Each name stands for a flat space through zero: a line, a plane or more. A row that begins with a name and a colon came from that space; any other row is followed by the name of the space it lies nearest, among the names in its block.
bh_zr: [ -6  24  13  20  27   5   9  37 -22  23 -19  10  -8   6   8 -11 -11 -28
 -34  14 -13  11  -4]
bh_zr: [-25  18  13  42  47  -9 -28  14   7  16  27  18  10  15 -22 -13 -24  20
 -27  14   2 -16  -4]
rq_qz: [-10 -10   7  27  26 -50 -18  12   3 -21  77  25  46  16  -1  -8 -26  71
   8  12  20 -67  -5]
tr_qs: [ 24  35  36   0  36  -5 -30  -9  61 -45  59  -3   3  17 -30  -3  21  25
  25  -9  19 -59 -35]
jt_gr: [-21  32  10  12  52  22 -27 -13  34  -2   6   9   7   3 -68   3  11  -7
  -6 -14  31 -11   0]
bh_zr: [-26 -23 -15  33  -7 -21 -35 -18 -12  17   7   2  13 -13   0  -6 -26  24
  -7  -2 -10  17   6]
tr_qs: [ 11  15  10 -10   7  13  25  22  -3   4 -10   2 -13  12  10  -1   5 -19
 -11  12  -6  -2   0]
tr_qs: [ 24 -37 -23 -36 -48  13  33 -17  16   6   9 -18 -26  33  31   3   0  42
  14  23 -13   3   7]
jt_gr: [  8 -29  -3  -6 -36 -36  27  21 -36  -9  20   9  16  -3  60   0 -18  19
   7  18 -18 -18  10]
dj_dr: [  4  39  35  16  46 -13 -20  18  17 -28  32  13  17  -2 -22  -4   9  -8
   3  -8  16 -42 -20]
rq_qz: [ 25  22   2  36  24 -50 -21  50 -68  -9 -34  -6  33 -42  16 -23   7 -34
  -4 -42  11  10 -59]
rq_qz: [-28   1   0   9   0 -10 -59 -54  12 -32  -8  -1  33 -63 -53  18  20 -28
  34 -56  26  10   7]
dj_dr: [  6 -13 -12 -21 -43   2  18  -3 -41  -3 -57 -11  -2 -43  27  11  16 -57
  11 -23 -12  43  10]
tr_qs: [-14 -37 -28   9 -15  -9 -20 -33  16  13  27  -5   6  16  -9  -2 -20  64
   7   7   4   0   7]
rt_zs: [-25  22  22 -28  -8  69  39  -6  25  26 -35   9 -52  13   1  20   3 -67
 -30  36 -36  33  57]
dj_dr: [  0   5  -7  19  14  -8 -29  -5  -3   3 -11  -8   7 -12 -20  -8   3   1
   0 -22  11  13 -23]
rt_zs: [ 33  -9 -22  -9   1  -4 -19 -20  26 -12  11 -27  -1  15 -24  -9  19  47
  26 -23  28  -8 -43]
dj_dr: [ 13  61  47 -19  40  16  34  48 -10 -30 -17  20   5 -14  -6   9  30 -81
  -6  -6  12 -28   0]
dj_dr: [-18  -7   2  -5  -4   1 -31 -46  36 -24  26   2  14 -15 -34  15   7  13
  26 -16  15 -14  16]
rt_zs: [ -9   0  13 -14 -12 -23  21  14 -34 -32   1  22  35 -38  19  17   5 -37
  16 -11   7 -22  25]
rq_qz: [  0  27  17  17  19  -2 -25   5  -4  -6 -18  -3   1 -24 -13  -4  10 -38
  -3 -21  -1  12 -18]
tr_qs: [ -1  -6  -1 -11  -1  14   6 -14  29   0  22   0  -9  23  -9   4  -1  26
   4  15   3 -14  11]
bh_zr: [-13 -12   0   5 -25   1  -3  -9 -10  12 -12  -1 -11 -12  23   3 -12 -15
  -7   8 -28  24  17]
rt_zs: [  5   9  16  -3 -20  16 -24 -28  25  -7 -13 -18 -27 -17   4   4  13 -32
   9 -11 -26  25  -6]
rt_zs: [ -8  -7 -18 -10   4  11  16   0  -8  10 -14   4   6   4 -17   5   2   3
  -4  -1  19   5  13]
jt_gr: [ 20   7 -22 -16  33  14  33  26  -1  10  -5   0   5  37 -29  -7  11  29
  -7   3  42 -18 -16]
tr_qs: [  1 -41 -25 -16 -43  -4  -5 -39  13  -3  11 -13  -1   0   8   8  -3  38
  24  -2  -2   7  11]
jt_gr: [ 26 -18 -18 -16 -46  18  14  -8  -9  22 -44 -32 -42   3  37  -5   6 -14
  -2   2 -33  52 -13]
dj_dr: [  6  -5 -16  20  23   6  14  28   0  44  11  -2 -20  56   6 -24 -26  52
 -37  37  -6   1 -15]
rq_qz: [  8  21  14  12  16   0  -4  20  -8   4 -12  -2  -8  -2   4  -9   3 -23
 -12  -2  -8   6 -17]
rq_qz: [ 15 -38 -40 -22 -23  10  49  11 -10  31   0  -7 -14  48  23  -6 -14  56
 -10  32   3   3   8]
bh_zr: [ 19  24   5 -37   1  26  28   7  -5 -19 -42  -6  -5 -19 -16  14  39 -59
  13 -24  20   8   0]
rt_zs: [ -2  -6 -21 -52  -5  32  52  -5  -3  -8 -26   8   9   1 -29  24  26 -19
  13  -7  40  -5  36]
rt_zs: [  7  21  34   8  10  14   7  18  29  10  28   3 -35  37  26 -10 -14   4
 -23  41 -38 -14  -3]
rq_qz: [-27   9  37   1   3  -5 -22 -28  42 -35  57  22  13  -9 -10  18  -5   1
  17   9  -8 -43  32]
tr_qs: [ 12 -14 -15  21  -5 -29 -17   9 -24   7  -1 -10  10  -5  17 -16 -10  24
   0  -9  -2   8 -29]
bh_zr: [ 18  12  -3 -27   2  13  19   4  -4 -16 -25  -6   2 -11 -14   8  29 -28
  14 -21  23   1  -7]
jt_gr: [ -9 -35 -19  -1 -36 -16   1 -16 -17   4   2  -1   8 -10  24   4 -14  19
   8   3 -11  11  16]
rq_qz: [  4  27  23  10  17   8  -4  16   4   2  -6   1 -15   1   5  -6   2 -28
 -14   5 -15   2 -10]
jt_gr: [-46 -10  -5   5  22   4  20   4  -1  14  29  37  25  18 -21  11 -27  26
 -19  30  17 -28  53]
jt_gr: [-31  10  34   8   4  -1  21  22  -7   2  26  34   1   5  30   8 -26 -21
 -24  41 -31 -22  46]
bh_zr: [-23   6  -5  48  31 -17 -23  24 -33  33 -13  10  12  -4  -5 -18 -27   1
 -35   2  -5  19  -9]
rt_zs: [-16 -20 -27  42  19 -45 -21  20 -46  19   7  11  41  -7  -3 -17 -29  42
 -13  -8  19  -2 -14]
bh_zr: [-34  -3  18  21   6  -1 -39 -36  44  -5  50  13   2   5 -18   6 -20  28
   1  15 -12 -20  24]
tr_qs: [ -9  12  27 -47 -22  28  -8 -58  56 -57  14   2   1 -34 -33  38  40 -43
  49 -25  12 -21  36]
dj_dr: [  0  20  38 -14   5  -9   5   3  18 -44  37  19  15 -12   6  14  10 -19
  19   2   1 -47  14]
jt_gr: [-27  -8   3  19  -2 -18 -48 -37  12 -17  17   5  24 -33 -24   8  -4   4
  17 -23   6  -2   9]
dj_dr: [ -2  19  16  21  42  -5 -17  10  29  -2  44  10   5  30 -23 -11  -9  37
  -9  14  12 -38 -15]
[ 21  21  13  30  43 -22 -25  24  16  -4  40  -2   5  29  -9 -24  -6  44
  -7   4  10 -35 -48]
tr_qs
[ 45  22  21 -56 -18  39  73  33   9  -9 -19  -9 -44  31  40   6  27 -40
  -1  27 -18  -8   1]
tr_qs
[-51  20  38  -5  -1  34 -37 -61  59 -23  14  16  -7 -33 -42  32   8 -50
  12  -6 -14   1  55]
bh_zr
[-13   0  -7  23  21   8   1  15   0  37   4   5 -13  31  -2 -14 -24  25
 -33  27 -10   9   1]
rt_zs
[ -7 -20 -18  34  11 -32 -25   3  -9  15  28   2  19  15   0 -17 -27  60
  -8   5   6 -10 -17]
bh_zr
[-11  42  32  20  32  17 -35  -5  26  -4  -7   0 -13 -13 -29  -1  10 -43
 -11 -11  -8   8 -10]
rq_qz
[ 14  13   7  -3  16  11  23  27   3  11   4   1 -16  31   9  -9  -3   6
 -17  22  -5 -10  -9]
tr_qs
[-31  -7  -4  30  22 -28  16  42 -51  22   8  34  33   1  16  -7 -36   9
 -32  23   1 -13  23]
rt_zs
[-21   1   1   1  -7   2  -7 -11 -17  -4 -25   7  12 -36  -8  12   4 -40
   2 -17   1  19  21]
tr_qs
[ 14  -6  -4  -1 -24  -1 -17 -17   1  -2 -19 -21 -15 -15  12  -3   9 -11
  11 -16 -15  27 -17]
jt_gr
[ 14   4   6 -42  12  -2  68  37 -10 -28  29  27  27  24   7  13  10  12
  11  20  35 -64  23]
rt_zs
[ -3   1  11 -63 -38  40  72   3  -9 -14 -34  13 -16 -12  25  33  22 -69
   7  15 -11   6  59]
dj_dr
[-34  36  24   5  76  14  36  44  11   3  42  52  27  40 -42   5 -15  10
 -33  38  36 -66  38]
jt_gr
[ -9  36  39  -1  26  22  33  39   4   9   7  23 -20  23  16   1  -9 -37
 -33  39 -23 -17  22]
jt_gr
[ -8   6  13  20   4  -3 -11   7   0  13   6   3 -11   5  14  -8 -16  -3
 -17  15 -24   6  -1]
rt_zs
[  3  -9  -5  17  13 -18 -11   5   9   4  37   3   9  25   0 -12 -16  52
  -3  13   6 -24 -14]
bh_zr
[ -2  40  12  39  57   6 -39  14  10  16 -11  -4  -6   5 -40 -19   2 -11
 -24 -14  10  10 -37]
rq_qz
[ 27 -12  -5  -2 -14 -20 -14  -8  11 -16  22 -17   1   6  13  -8   5  34
  22  -9   1 -13 -31]
tr_qs
[-20 -29 -12  -9 -35  10  36   3 -19  29  -7  10 -16  14  40   6 -27   3
 -20  39 -32  19  44]
jt_gr
[  0  -5 -39 -10  22  32   1 -18  18  25 -25 -14  -6  23 -60  -2  13  27
  -4 -14  42  20  -8]
jt_gr
[-24 -14  10 -26 -32  15  -4 -50  36 -25  20   7   1 -18  -9  28   6  -9
  27   0  -6  -9  47]
rq_qz
[ -7 -12 -10  20 -10 -12  -3  12 -29  24 -15  -1  -3  -3  25 -10 -20   1
 -18   8 -20  24  -1]
bh_zr
[  5  -9  -4  27   3 -28 -29   1  -4   3  19  -6   8   2   9 -15 -14  33
   0  -3  -5  -4 -25]
dj_dr
[-14 -20 -27  -3  -2   8   2 -16   1  16  -4   1   6   8 -21   4  -6  25
  -1   0  17   9  15]
jt_gr
[ 34   8  11  16   0  -1 -45 -19  50  -3  27 -33 -35  26   3 -21   5  39
   9  -1 -21   1 -55]
rt_zs

Each name stands for a flat space through zero: a line, a plane or more. A row that begins with a name and a colon came from that space; any other row is followed by the name of the space it lies nearest, among the names in its block.
nlnc: [ 20 -41  -3 -21   2  22   5  30  -9  20 -27  23  20  17   1   0 -17   0
  22  23  -6  21   0]
nlnc: [ 36 -12  -2   2  41   1   6  -9  39   3   5  -2  31 -14  10   0  22  10
 -32  32  21 -15  -9]
nlnc: [ 44 -44 -10 -22 -22  23 -16  40 -27  20 -35  -8  30   8  -4  16 -60  21
  33  53  -9  19  24]
crmp: [ -3 -12   7   2  10  -1  18   4  17 -19  -4  -9  -3 -11  -9   0  -1   0
  -2 -11  13   7  -7]
zmgd: [ 33   2  -3 -25  29   0 -24  14 -22  15  19  25  -3  20   1   9  15  52
 -30  51 -36 -40  44]
zmgd: [-16 -43  20   8  15 -22 -40  62  -5  14 -12  35 -23   0 -14   4  -6 -59
   4 -13 -31   1 -11]
nlnc: [ 16  15  -1  18 -18 -25 -22 -11  -4 -25  22 -28 -12 -24 -13 -13  -6  13
  -7   9   2 -37  27]
pzfm: [ 30 -17  -7  10  20   6  -4  19  22  25 -17  -1  27 -15  13  18  -3 -24
   8  27  28  17 -29]
zmgd: [-12   7  19   6  41  -4  -1  14  29 -12 -28   4  14  22  -1   3  28 -57
  14 -31  30 -23  14]
crmp: [-16  58 -17   0 -34   8 -22 -32 -32  20   7 -32   1  13  19  32 -26  25
  -2   7 -14   7  13]
zmgd: [  7 -43  16 -11  26 -11 -23  36   1   1  -1  32  -5   8 -13 -11   5  -9
 -20  11 -34 -20  15]
crmp: [ -1   8 -10 -33 -19  37  24 -21 -21   7 -22   1  27  41  10  -2 -13  31
  23   5  -3  14  25]
zmgd: [  1  22   2  -3  19  -2  -4   6  -4   2   3   7  -7  13   2  11  19   2
   1   0   4 -18  17]
pzfm: [ -9  10   6  17  11 -11  13 -41  41 -26  12 -22  13 -19   2 -19  21 -12
 -30 -22  22 -14 -15]
crmp: [ 12 -21   8  -3  18   9  64   6  28 -49  -9  -8  -5 -14 -23 -20  14  16
  25 -20  48   6   0]
nlnc: [ -2 -23   5  18  18  -9 -11   7  32  20  -9  20  18 -10  12 -11  20 -63
  -6 -10  12   7 -41]
zmgd: [ -1  35  -3   5  12  -6 -10  19 -19  12   6  10 -25   9   3  23  18  -5
  18  -1   7 -12  12]
pzfm: [  9  -4   2  17  15  -6  15 -16  38 -15   3 -17  14 -26   2  -8  12 -12
 -14  -4  31  -1 -23]
crmp: [ 21 -34   2 -19   5   4 -21  26 -16  17 -11  34  13  23  -2 -16   0  -5
   7  25 -25 -17  24]
nlnc: [-17   8 -10 -27 -45  32  -3  13 -52  17 -32 -20   2  31   2  37 -65  27
  39   5 -23  43  22]
crmp: [ 10 -24   2  18   1 -23 -16  15  11  -5  25 -17 -21 -51 -11  14 -22  16
 -38  20 -15  13 -30]
zmgd: [ 10 -36 -11 -11 -34  10 -10 -22  -4  15   6 -12  25 -15   7  -9 -43  34
 -34  33 -38  27 -19]
pzfm: [ -6  35 -12   1  24  24   6  -9  14  44 -22  -2  29  17  35  46   9 -24
   6   4  28  34 -34]
pzfm: [ -7 -15 -12 -17 -26  20 -16 -15 -18  47 -11  27  29  26  24  -9 -12 -11
  -3  14 -34  25 -18]
nlnc: [ -4 -40  16   4  24 -21  18  27  11 -13  17  68 -34  -3 -18 -55  60 -36
   7 -28  -4 -22 -16]
crmp: [ -2 -60  12 -16  12  16  43   9  32 -32 -14 -20  10 -23 -19   4 -35  34
 -25   0  -2  44 -24]
nlnc: [ -3 -37   8 -15 -10  -2  16  14 -17 -11   3  57 -17  22 -16 -60  30 -13
  26 -19 -18 -19  15]
pzfm: [  4  23  14  24  34 -23  35 -14  45 -64  21 -39 -21 -38 -22  -4  30  13
 -15 -26  52 -30   7]
pzfm: [-34  76  -2 -11  19  19  54  -5 -18 -20   5 -15 -45  21  -1  48  21  45
  26 -36  31  17  13]
crmp: [-37  70   1  12 -10  -3 -19 -25 -10  -2  -7 -37  -4  20  11  33  -6 -19
   8 -32  10  -9  21]
nlnc: [ 45 -29  -4 -26  28  17  18  69 -22  -1  -7  -3 -23 -13 -20  52 -34  74
  13  56   0  24  17]
zmgd: [ 36 -26   2 -10  19   6 -19  13  11   7 -19   2  38  11   2  -4  -5  -4
  -3  35   2 -23  25]
pzfm: [-24 -14   7   9 -30 -15 -40  -1 -10   5  -5  -4   2   1  -2 -11 -27 -37
  -7 -16 -33  -1   0]
zmgd: [-30  16  18 -10  40 -17  -9  23 -13  -5  24  40 -49  21 -11   8  41   6
 -27 -21 -36 -28  19]
pzfm: [ 26 -32  11  28  15 -28  10  -8  52 -48  15 -26   6 -52 -20 -35  11 -10
 -23  -2  34 -27 -10]
crmp: [  4  -8   4   5  15  -4  15   5  14  -6   0  22  -2   1  -2 -22  32 -24
  13 -13  20 -11  -7]
[ 10  19   6  -5  21  -5   7  36 -20 -21   5  -3 -37   3 -20  24   5  30
  21   4  11 -19  38]
pzfm
[ -2 -28   7  -5  34   5  21   0  30  11  -3  48  13  11   8 -29  48 -33
  -9 -13   6   1 -30]
nlnc
[ -5 -56   8   0  27  -3   3   8  33  26  -1  59  16  -1  11 -36  38 -52
 -24  -8 -15  13 -53]
crmp
[ -9  -8   7  10  -9 -13   8 -27  19 -29  14 -12  -1 -17  -9 -31   6  -1
 -20 -18   0 -13  -3]
pzfm
[ 47 -37  -3  -1  11   0 -16  81 -22  18 -21  10 -12 -14 -15  31 -29  -1
  45  44  11  12   7]
pzfm
[-53  27  -4 -16 -17  20 -52 -35 -18  64 -21  11  39  55  42  26 -19 -37
 -32 -10 -59  22 -10]
crmp
[  7  -2 -11  -4 -18  -4 -46   2 -27  40  10  14   5   6  14   9 -17   6
 -20  33 -44  -2   0]
crmp
[ 16   0  -9  -5 -16   6  11  -1 -12 -11   8 -23  -7 -16  -8  10 -25  47
   1  21   0  10   8]
crmp
[  9  -5   2  -2  12   1 -21  12   2  14 -13   2  17  10   6  10  -5 -15
  -2  14  -3  -8   9]
zmgd
[ 33   6 -25 -25 -24  16   6 -39 -25  11  35  -8   8  -6   9  -4 -16 101
 -40  59 -35  -1  15]
zmgd
[ -9 -30  -4 -12 -46   7   7  31 -45   3  -6  13 -30  -1 -17  -5 -40  16
  38  -3 -27  35  -2]
pzfm
[ -2 -51  -1 -13   3   9  -5   0  12  31   0  32  21  -2  12 -12  -6  -5
 -36  17 -38  31 -42]
crmp
[ 17 -21  -5  -8 -14  11 -13  26 -17  14 -21  -8  12   2  -2  16 -38   4
  21  25  -5  18   7]
nlnc
[-20  11  14  24  25 -17  16   0  35 -26   1  -8 -14 -17  -7  -3  28 -41
   0 -41  34  -6 -20]
crmp
[ 31 -34   0 -16  20  10  13  33  -1   3  -6  19   2   0  -8   2   0  23
   7  29   1   4   5]
nlnc
[-11 -17   0   8   1  -5  -4  -6  16  11  11  -1   0 -22   6   6  -8  -4
 -34   1 -15  24 -40]
crmp
[  4  -5   6  -1  12   2  23   6  11 -19  -7   5  -1   3  -9 -13  16  -7
  18 -13  24  -8   8]
crmp
[ 54 -28 -22 -23 -15  16  16   7 -31  28   9  60  10  18   6 -49  30  29
  35  46  -4 -16  13]
crmp
[ -9   5  -8  -7 -28  19 -11 -45   4  19 -23  -7  53  29  24 -20 -11 -26
   2  -4  -4   3   3]
nlnc

Each name stands for a flat space through zero: a line, a plane or more. A row that begins with a name and a colon came from that space; any other row is followed by the name of the space it lies nearest, among the names in its block.
mz-dz: [ 16  -2  -5  13  -2 -22 -11 -12 -14  19   0  -6  -8   5   1  35  -3  15
 -28 -10   6  16   1]
gg-zp: [  1  29  26  34  37  -7  -4  10  37   6 -11 -25  11  22  -8 -56   6  -5
  60  -5  -5   8  32]
gg-zp: [ 10 -48  37 -20  -6  30  -6   3  25  16  -4  14 -16  22  -9  25 -11  49
 -19 -23  -6 -12 -13]
gg-zp: [ 12  72 -32  29 -18  10  -8   6  28 -34  44  12   9   0  18 -32   5 -36
   5  18 -17 -35   9]
nm-bf: [-15  54 -52  48  -4   4  20  10  28 -78   4   7  -4   9 -13 -30 -31 -47
  20  34  -2 -14  17]
sq-bg: [ -5  18 -50 -64 -41  14 -13 -23  -5 -53  46  41 -23 -25  15  -4  31  -3
 -13   5   9 -24 -26]
bl-bc: [-24 -15  -3 -23 -16  15  33   7  -7  -8   3  13  11  -3 -11   1  12 -29
  16  37  -5 -12 -37]
mz-dz: [ 14 -17  25 -44  18 -19 -12  -8  12  43  22  11  18   0   8 -15  39  -1
  17 -15 -11  -5 -27]
nm-bf: [ 33 -37  60   5  20   5  11   0  33  63   0   4  22  33  -4  26 -24  22
 -24  -5 -17 -13  -6]
mz-dz: [-24 -59 -18 -55  34   2 -11   7  -7 -18 -22  -6  -5  -3  -4 -20  12  14
  35 -33   4  25 -31]
gg-zp: [ 22  49  -5  25 -19  -4   3 -14  13 -23  14  17  -2 -14   7  -1 -31  -8
 -35  17   8 -25  43]
gg-zp: [ 12  24 -37  24   4  -1  29 -34 -19 -11 -11 -33  -3  24   1  35 -37   6
 -14  37  31  33  30]
nm-bf: [-12 -19  24  -7   6   7   0 -14 -40  24   3  22   5 -27  20   2 -16 -25
 -61  -7  -5 -11  22]
sq-bg: [  9   8  28 -34 -29  -9 -21   9 -19  36  23  19  18 -51  23  -9  40  -4
 -16 -10 -10 -29 -11]
nm-bf: [ 22  19  31  25   7 -38 -39 -26  48  11  32  38 -40  34 -20   0  26  17
 -12 -35  -8  -6  10]
mz-dz: [ 11 -70  43 -41  40  -2  -2  12  39  42  -2  15  20  25 -11  -6   6  15
  17 -29 -24  -8 -44]
sq-bg: [-27 -41  17   3 -15 -11 -12  24 -45  -5 -28  33  -8 -60  -1  15 -22 -16
 -63 -27  -8 -14   4]
gg-zp: [  5  16  -5  55  21  15 -32   9  -1  18  21  -9  -2  26  25  -4  -7 -17
 -31 -33 -31  -2  12]
gg-zp: [ 21  19 -37   8 -10   5  11  -1   8 -17   6 -13  10   9   7  21 -24   4
  -7  19   5  -1  -3]
bl-bc: [  5  16   7 -10 -23   8   4 -24  16 -18   8  12 -28  10 -13   7   6  27
   4  12  20  -3  16]
bl-bc: [-32  -7  25 -14 -34  38  15 -34 -13  18  22   4 -46  50 -22  28  61  17
  21  28  10  17 -28]
sq-bg: [ 10  27  21   3 -22   1  10  -3  19   7   9   1   1   3  -9  -4  18   9
  22  23   6 -12   5]
mz-dz: [  4   6   8 -11  -6  10  38 -13  23 -25  -5  19   7  -2 -13  -6 -35  -8
  -3  38  13 -20  18]
bl-bc: [ 24  52  13 -25 -38 -32  -3 -25  38 -22  22  29 -18 -20 -19 -15  31  22
  25  20  26 -21  18]
bl-bc: [  8  18 -20  11 -16   1 -27  18 -15  -5  12   0   5 -27  24   0   1  -4
 -24 -20 -12 -14   1]
sq-bg: [  6   0 -48   5  42  14  33 -14 -37   8 -32 -79  34  22  22   9 -38   3
  24  28  26  55  20]
gg-zp: [  0  35 -31  13 -19 -18  -2 -25 -11 -19  20   8 -22   6  -3  17  13 -12
 -12  15  12   9   3]
mz-dz: [  0 -32 -31 -17   6  -1 -19  13  -6  -8  -2  -4  -4   3   4  18   2  15
  -5 -28  -7  11 -34]
sq-bg: [ 16   0 -39   6  58  32 -40  10  18  -3  24 -26  20  29  47 -40 -18  -4
   0 -52 -30   3   4]
sq-bg: [-11 -14 -37  23  56 -11  17 -38  -6 -31 -27 -19 -21  42 -13   6 -50  -6
  -7   1  24  50  34]
sq-bg: [ 17 -18 -17 -56  19  24  11  -5  15  34  29 -27  35  37  19  -2  35   8
  49  13 -10   7 -58]
bl-bc: [-12 -17   5  41  41   6   1  20 -18  29 -23 -38  20  20   8  -5 -16 -18
   7 -12 -16  25   5]
bl-bc: [ 39 104 -15  23 -35 -41 -25 -24  -8  17  57   6  11 -32  32 -10  38 -26
 -20  17   3 -21  31]
bl-bc: [ 14 -18  -3 -22  39 -11  26 -48  32 -29   0  36  -7  20 -13  -4 -59  -8
 -33  11  18  -3  32]
mz-dz: [ 14  45 -28  22  -4 -19 -15   0  11 -12  15 -15  -2   6   4  -8  16  -1
  21   0   2   7   5]
nm-bf: [ -1  -8   3   2 -15 -22   1   6  16  -3  -7   3 -17  14 -31  20  23  17
  27   3   5  10 -28]
mz-dz: [-15   6  20 -18   7  14 -14 -12 -23  29  29  12   6 -11  26 -30  35 -29
  -9  -8 -15 -10   2]
sq-bg: [ -5 -12 -32  -6  16   2   4   5 -61  10 -26 -39  27 -33  32  10 -25  -8
 -22  -2  11  26  14]
bl-bc: [  4  47  -3 -12  -8 -29  24 -33   6   4  43  33  15  -6   0 -18  26 -58
   1  48   0 -21  -3]
nm-bf: [ 42  13  40  -2  44   2   3 -16  18  73  38   2  57  11  42 -26 -15 -31
 -29   1 -28 -27  20]
gg-zp: [-10 -38  35 -18  13  36 -20  33  32  20   8   6   5  20   1 -29  28  12
  33 -34 -34 -19 -37]
nm-bf: [-26   4   8   8  -8 -14  -1 -14 -52  10   6  25  -6 -36  10   1   6 -45
 -50   4  -2  -4  16]
sq-bg: [  6  11   8   3 -11  28   3  16  29  -6  10  -2   6  13   1 -13   3   8
  21   6 -11 -20  -7]
mz-dz: [  1 -20  70  -2  17   2   6   4  19  53   0   9  16  10  -7 -18  15  -3
  12  -2 -17 -14   0]
nm-bf: [  8  22 -11  74  18   5  -4  12  14 -30 -21  -9  -6  10   1  -3 -68  -6
 -34 -12  -5  -2  54]
bl-bc: [ -8 -11 -23 -33   0  -7  21  12  18 -48   6  48  21 -35  -3 -25 -29 -46
 -13  16 -11 -40 -18]
mz-dz: [  6 -17  -6   0  10  18 -11  -5  -1  13  27  18   2  17  19  13 -10 -14
 -44 -16 -23 -14 -17]
mz-dz: [  4 -23  33 -16  34 -22 -15 -48 -33  61  14   9  -7   9  15  11  16  -5
 -43 -23   4  23  17]
gg-zp: [-12  11  30  25 -18  16 -35 -21 -15  10  38  49 -39  -2  14   3  12 -16
 -74 -30 -19 -26  24]
nm-bf: [-22  12  -8  39 -30  64 -13   1  -6 -38  -6 -12 -50  26  -1  13 -13  36
 -14 -10   7   5  30]
bl-bc: [ 17  -7  -2  -2  17 -24 -21   5  -5  20   0  -5  13 -13  13   1  -2   4
 -13 -26  -6   4   0]
gg-zp: [ -1  45 -18  -6 -28 -26   3  -7   0 -31  19  26  -2 -35  -2 -16  15 -28
   1  23   8 -20   7]
nm-bf: [  3  12  32  15   6  69  10 -15 -17  40  29  -4  20  16  45 -10 -23 -20
 -50  12 -20 -26  35]
sq-bg: [  1 -28  29  -9  57  21  16  -9 -28  40 -29 -33  40  -9  31 -26 -46  -8
 -15  -5   4  15  47]
nm-bf: [-61 -11 -41  -2 -48  32   8  10 -53 -73 -32   3 -49 -29 -17  17   2   4
  -4  11  24  16  -2]
[  3   2  13  -2  -4   8  18  -6 -16  -1 -13   6  14 -30  11  -1 -38  -8
 -35  15  10 -14  35]
gg-zp
[-34  43  23 -22 -47  33 -12 -20   6 -29  63  73 -32 -20   7 -47  55 -46
 -14  14 -17 -57   2]
gg-zp
[ 14  14 -57  48 -25 -16 -43  74 -26  20   0 -54  26 -12  22  36  33   5
  18 -31 -33  13 -65]
sq-bg
[-10 -24  11 -38   4  -5  17 -21  33 -32  20  71 -11  -1 -20 -16 -13 -31
 -23  10  -7 -36 -13]
nm-bf
[ 28  38  20   6  14  -8  19 -27  39  32  16 -30  11  50 -10 -10  25  15
  59  33  12  16   9]
sq-bg
[ 28 -11  11   5  11 -12  -1  20  16   4 -48 -41  12 -10  -9   7 -33  58
  25 -14  21  18  27]
bl-bc
[ 28  37  -4  27  16 -31   3  -6 -10  51  -4 -63  28  20   9   9  23   9
  42  17  11  39   7]
sq-bg
[ 21  -4  34  -6 -63  16  25  17  -8  32  12  28  22 -32   4  51 -13   2
 -56  35 -10 -50 -20]
mz-dz
[ 17  43  15  54 -10   2 -29  10   3  42  40  -3   6  16  22   2  27 -18
 -20 -12 -32 -17   0]
mz-dz
[ -7 -18  24  93  31 -55 -32  32  -6  23 -38  -5 -16   6 -24  19 -22  -9
 -31 -51 -21  23  17]
sq-bg
[  6  30  -1   1  15  33  23 -10  10   6  34   8  37   7  30 -36 -19 -51
 -11  32 -19 -32  14]
nm-bf
[-32  -6 -17  -3  -7  46  -9  23 -16 -25   9   5  -1 -10  19 -25   5 -24
  -2  -9 -21 -17 -13]
mz-dz
[ -3  -1  32  13   1  47 -34  41   2  -7   0  21  16 -49  39 -50 -36  -9
 -47 -46 -33 -54  42]
sq-bg
[  4 -26   6  19  22  26  -6   6  -7  24  -7 -20   5  25  14  16 -23  12
 -23 -19 -13  10   2]
gg-zp
[ 20  34 -46  11  -5  15 -27  19  44 -42  -8 -55 -18  36  -6 -12  17  66
  81 -19  15  27  -3]
nm-bf
[  1   5  -4 -74  -2   3 -30 -33  14  -8  46  31 -20  -4  13 -35  59  12
  20 -22   4 -10 -17]
nm-bf
[ 14 -21   1 -68 -16 -26   3  -8  34 -32   5  49  -6 -31 -20  -4   2  18
   2  -1  13 -27 -21]
bl-bc
[ -8 -45  36   4  32  -2 -27  29   3  38 -17  -9   6   6  -1 -14  13  11
  13 -48 -24   8 -16]
gg-zp
[-49 -35  -5 -22  19  79  27 -21 -39  17  10 -27  -6  53  16  -3  23 -19
  19  23  -6  27 -25]
gg-zp
[  9  39 -20  16  -7 -22 -22  39  10 -14  20  14  33 -45  21 -39   6 -44
   1 -11 -29 -37  -7]
gg-zp
[  6 -17 -28  65  35 -10   1  38  14  18 -28 -61  13  62 -16  30 -12   9
  41 -10 -18  43 -36]
sq-bg
[-13 -20   9 -40 -13   8  35 -26  -3   8  11  17  -5  17 -17  18  21  -8
  10  39  10   1 -32]
bl-bc
[-10 -11 -12  14  10   6  13  26 -40  36  -5 -30  41  -7  21  10   2 -38
  -2  14 -20   8 -28]
bl-bc
[-27 -17 -24  -8 -32  21 -11  15  -7 -63  -1  46 -31 -32  -5   4 -21  -8
 -43 -16  -6 -29  -7]
sq-bg
